Below are the code and all the weights of a small trained network. Each question names an input and a target symbol and asks about switching units off, where a switched-off unit gives its printed mean instead of its output.

import numpy as np


def w(rows, s, z=0):
    codes = np.array(rows[::2]) - 128.0
    scale = np.full(codes.shape[1], s)
    scale[-1] = z or s
    return codes * scale


def f(y):
    return np.maximum(y, 0)


def softmax(a):
    e = np.exp(a - a.max(-1, keepdims=True))
    return e / e.sum(-1, keepdims=True)


def log_softmax(a):
    a = a - a.max(-1, keepdims=True)
    return a - np.log(np.exp(a).sum(-1, keepdims=True))


def net(x, mask):
    ids = ['ΘΛΠαζημξστψω'.index(c) for c in x.split()]
    T = len(ids)
    res = E[ids] + P[:T]
    q, k, v = (res @ M[0].T for M in (Q, K, V))
    z = softmax(np.where(np.tri(T) > 0, q @ k.T / 2**0.5, -1e9)) @ v
    res = res + np.where(mask[0], z, O[0][:, -1]) @ O[0][:, :-1]
    y = f(res @ A[0][:, :-1].T + A[0][:, -1])
    res = res + np.where(mask[1:17], y, B[0][:, -1]) @ B[0][:, :-1]
    return log_softmax(res[-1] @ U[:, :-1].T + U[:, -1])


Q, K, V, O, A, B = {}, {}, {}, {}, {}, {}
E = w([
[152,155,197],'Θ',
[135,126,181],'Λ',
[109,112,181],'Π',
[109,131,187],'α',
[136,77,154],'ζ',
[72,201,229],'η',
[138,121,180],'μ',
[91,131,194],'ξ',
[202,113,178],'σ',
[163,151,202],'τ',
[224,111,183],'ψ',
[138,6,76],'ω',
],0.012)
P = w([
[96,4,173],'0',
[86,225,203],'1',
[92,206,226],'2',
[86,200,247],'3',
[92,190,254],'4',
[90,180,249],'5',
[98,166,244],'6',
[92,151,231],'7',
[97,146,225],'8',
[87,166,228],'9',
],0.007)
Q[0] = w([
[168,177,2],'head 0',
[94,195,33],'head 0',
],0.0099)
K[0] = w([
[86,254,118],'head 0',
[182,219,81],'head 0',
],0.009)
V[0] = w([
[251,31,2],'head 0',
[4,48,36],'head 0',
],0.0086)
O[0] = w([
[197,67,187,4],'head 0',
[59,1,158,81],'head 0',
],0.013,0.0028)
A[0] = w([
[227,94,150,101],'neuron 0',
[166,96,63,12],'neuron 1',
[107,102,121,62],'neuron 2',
[90,32,128,94],'neuron 3',
[181,175,248,167],'neuron 4',
[191,147,72,24],'neuron 5',
[130,62,40,138],'neuron 6',
[123,112,133,89],'neuron 7',
[58,178,203,181],'neuron 8',
[111,146,253,81],'neuron 9',
[137,95,198,138],'neuron 10',
[218,159,77,79],'neuron 11',
[122,183,2,115],'neuron 12',
[125,97,180,47],'neuron 13',
[92,240,102,127],'neuron 14',
[129,122,179,54],'neuron 15',
],0.0075,0.011)
B[0] = w([
[127,161,140,148],'neuron 0',
[32,250,247,128],'neuron 1',
[161,136,76,129],'neuron 2',
[180,163,175,157],'neuron 3',
[166,142,84,242],'neuron 4',
[24,233,236,128],'neuron 5',
[190,81,96,137],'neuron 6',
[132,145,114,130],'neuron 7',
[91,115,109,253],'neuron 8',
[191,73,72,184],'neuron 9',
[120,119,107,181],'neuron 10',
[82,211,102,133],'neuron 11',
[129,129,20,160],'neuron 12',
[101,174,127,140],'neuron 13',
[112,138,186,214],'neuron 14',
[67,230,209,134],'neuron 15',
],0.011,0.013)
U = w([
[139,174,148,186],'Θ',
[38,125,192,137],'Λ',
[107,118,102,40],'Π',
[162,20,1,253],'α',
[177,146,96,40],'ζ',
[108,132,134,95],'η',
[202,176,108,116],'μ',
[175,190,147,168],'ξ',
[135,105,243,11],'σ',
[81,95,122,24],'τ',
[77,127,11,147],'ψ',
[62,116,173,129],'ω',
],0.0083,0.0052)

Each question gives the input, a string of symbols that net reads in full, and the target symbol t.
The units are the heads (2 rows each of Q, K, V and O) and the neurons (one row each of A and B). Each row of codes is followed by its name. A weight is (code - 128) times the scale printed after its matrix; where a second scale follows, it is the last column's (O, A, B and U).
mask holds one flag per unit, heads first, then neurons. A switched-off unit (its flag False) gives its mean, the last column of its rows in O or B, instead of its output. The means were averaged over made-up inputs and are rounded, as every weight is.
A unit's drop is (log p(t) with every unit on - log p(t) with that unit switched off) / (log p(t) with every unit on - log p(t) with every unit switched off).
The circuit of an input: a set's keep is (log p(t) with only the set's units on - log p(t) with every unit switched off) / (log p(t) with every unit on - log p(t) with every unit switched off). Starting from the 12 units with the biggest drops (on a tie, the unit counted first), units are removed one at a time, each time the one whose removal leaves the highest keep (on an exact tie, the one counted first), for as long as the keep stays at least 0.8.
units of the circuit, in order: the units of the circuit, biggest drop first
most important unit: the unit with the biggest drop
top k neurons: the k neurons with the biggest drops, biggest first
drop of u: that unit's drop, to one decimal
input ζ η ψ ψ ξ Λ, target α: units of the circuit, in order -> head 0; neuron 14; neuron 9
input ξ τ ζ α, target Λ: most important unit -> head 0
input ψ ω ω Θ Π η ω η α, target α: units of the circuit, in order -> head 0; neuron 14; neuron 9
input σ α ω μ ω σ ξ ω ψ Θ, target α: units of the circuit, in order -> head 0; neuron 14; neuron 9
input ζ ζ Π η η α α σ, target α: top 3 neurons -> neuron 14; neuron 3; neuron 15
input Θ ψ ψ τ ξ ψ η ω Π ξ, target α: top 2 neurons -> neuron 14; neuron 9
input ζ ψ μ ζ η σ Λ ξ η Π, target α: units of the circuit, in order -> head 0; neuron 14
input η τ α α ψ μ ξ η α Θ, target ψ: units of the circuit, in order -> neuron 12; head 0
input ω Π ω ζ σ, target σ: top 3 neurons -> neuron 3; neuron 15; neuron 12
input ζ σ τ η Θ ξ, target α: top 2 neurons -> neuron 9; neuron 14
input ω ψ α, target σ: top 2 neurons -> neuron 3; neuron 15
input ξ τ η η η η μ, target Λ: top 3 neurons -> neuron 4; neuron 9; neuron 12
input ω σ η Λ, target σ: top 2 neurons -> neuron 3; neuron 15
input η η α η ψ η ξ η τ, target ψ: top neuron -> neuron 12
input ζ η ψ η η η ψ, target α: units of the circuit, in order -> head 0; neuron 14
input η τ η ψ, target ψ: top 2 neurons -> neuron 12; neuron 3
input ψ η μ τ Λ, target μ: units of the circuit, in order -> head 0; neuron 4
input ω μ ξ, target σ: top 2 neurons -> neuron 3; neuron 15
input ω ω α ω η σ Λ ω η η, target σ: top 3 neurons -> neuron 3; neuron 15; neuron 12
input η Λ Θ ξ, target ψ: units of the circuit, in order -> head 0
input η Θ τ μ ζ, target ψ: drop of head 0 -> 1.0
input η Θ ω ξ η η ω Θ Λ, target α: drop of head 0 -> 0.8
